Here is a tiny trained network, its code and every weight. The questions are about switching its units off for an input and a class, where a switched-off unit gives its printed mean instead of its output.

import numpy as np


def w(rows, s, z=0):
    codes = np.array(rows[::2]) - 128.0
    scale = np.full(codes.shape[1], s)
    scale[-1] = z or s
    return codes * scale


def f(y):
    return np.maximum(y, 0)


def log_softmax(a):
    a = a - a.max(-1, keepdims=True)
    return a - np.log(np.exp(a).sum(-1, keepdims=True))


def net(x, mask):
    res = np.array(x, float).reshape(1, 7) / 4 @ E
    y = f(res @ A[0][:, :-1].T + A[0][:, -1])
    res = res + np.where(mask, y, B[0][:, -1]) @ B[0][:, :-1]
    return log_softmax(res[-1] @ U[:, :-1].T + U[:, -1])


A, B = {}, {}
E = w([
[172,178,26],'x0',
[121,121,141],'x1',
[122,119,145],'x2',
[55,254,172],'x3',
[133,129,127],'x4',
[37,98,24],'x5',
[152,154,82],'x6',
],0.0073)
A[0] = w([
[177,140,131,117],'neuron 1',
[149,152,179,100],'neuron 2',
[195,181,156,104],'neuron 3',
[151,91,114,43],'neuron 4',
[205,7,116,18],'neuron 5',
[26,242,205,103],'neuron 6',
[141,44,141,90],'neuron 7',
[178,153,98,222],'neuron 8',
[238,154,177,48],'neuron 9',
[77,110,68,253],'neuron 10',
],0.013,0.0054)
B[0] = w([
[56,96,179,154],'neuron 1',
[81,2,146,162],'neuron 2',
[60,61,147,172],'neuron 3',
[130,97,84,143],'neuron 4',
[113,116,77,200],'neuron 5',
[192,145,24,247],'neuron 6',
[230,126,33,165],'neuron 7',
[177,150,165,198],'neuron 8',
[33,79,119,182],'neuron 9',
[78,65,254,219],'neuron 10',
],0.0085,0.011)
U = w([
[152,133,8,54],'0',
[139,126,189,237],'1',
[1,99,182,2],'2',
[155,129,174,201],'3',
],0.011,0.0072)

Each question gives the input, the list of numbers given to net, and the class t.
The units are the neurons (one row each of A and B). Each row of codes is followed by its name. A weight is (code - 128) times the scale printed after its matrix; where a second scale follows, it is the last column's (A, B and U).
mask holds one flag per neuron, in row order. A switched-off neuron (its flag False) gives its mean, the last column of its row in B, instead of its output. The means were averaged over made-up inputs and are rounded, as every weight is.
A unit's drop is (log p(t) with every unit on - log p(t) with that unit switched off) / (log p(t) with every unit on - log p(t) with every unit switched off).
The circuit of an input: a set's keep is (log p(t) with only the set's units on - log p(t) with every unit switched off) / (log p(t) with every unit on - log p(t) with every unit switched off). Starting from all 10 units, units are removed one at a time, each time the one whose removal leaves the highest keep (on an exact tie, the one counted first), for as long as the keep stays at least 0.8.
units of the circuit, in order: the units of the circuit, biggest drop first
unit that matters most: the unit with the biggest drop
top k neurons: the k neurons with the biggest drops, biggest first
drop of u: that unit's drop, to one decimal
input [5,-3,-6,-5,1,-8,-7], class 2: unit that matters most -> neuron 9
input [6,6,5,-5,1,2,7], class 1: units of the circuit, in order -> [neuron 6; neuron 10]
input [7,-6,-4,2,5,-4,8], class 1: top 2 neurons -> [neuron 8; neuron 6]
input [4,3,-6,3,-3,-7,1], class 2: units of the circuit, in order -> [neuron 9; neuron 3]
input [7,5,4,-6,-6,7,2], class 2: top 2 neurons -> [neuron 10; neuron 6]
input [-6,0,7,3,-2,5,-7], class 1: units of the circuit, in order -> [neuron 6; neuron 9]
input [-1,-8,5,-7,-3,-8,-4], class 2: top 4 neurons -> [neuron 9; neuron 6; neuron 1; neuron 3]
input [1,-4,-4,2,6,-8,-7], class 2: units of the circuit, in order -> [neuron 9; neuron 3]
input [-8,5,0,3,1,4,4], class 3: units of the circuit, in order -> [neuron 6; neuron 9]
input [5,-4,6,7,6,-4,2], class 0: top 2 neurons -> [neuron 6; neuron 10]
input [-4,1,-7,-3,3,-7,-2], class 2: top 2 neurons -> [neuron 9; neuron 6]
input [3,-1,-3,4,-4,7,0], class 2: top 3 neurons -> [neuron 10; neuron 7; neuron 8]
input [-1,-8,-8,1,6,6,6], class 1: top 2 neurons -> [neuron 9; neuron 3]
input [-2,3,-8,-2,-1,8,2], class 2: units of the circuit, in order -> [neuron 10]
input [-7,4,-1,4,7,-8,0], class 2: top 3 neurons -> [neuron 9; neuron 2; neuron 3]
input [-6,-2,0,5,4,-8,-3], class 2: top 2 neurons -> [neuron 9; neuron 2]
input [-4,5,-8,7,0,-4,-1], class 0: top 2 neurons -> [neuron 6; neuron 10]
input [5,8,1,0,3,4,2], class 3: top 2 neurons -> [neuron 9; neuron 3]
input [6,2,-5,8,0,-3,-4], class 0: drop of neuron 10 -> 0.1
input [7,-4,-2,8,4,-6,0], class 0: drop of neuron 10 -> 0.8
input [-3,-7,8,7,8,3,5], class 0: drop of neuron 6 -> 1.1
input [7,-1,-8,1,1,5,-7], class 1: top neuron -> [neuron 9]
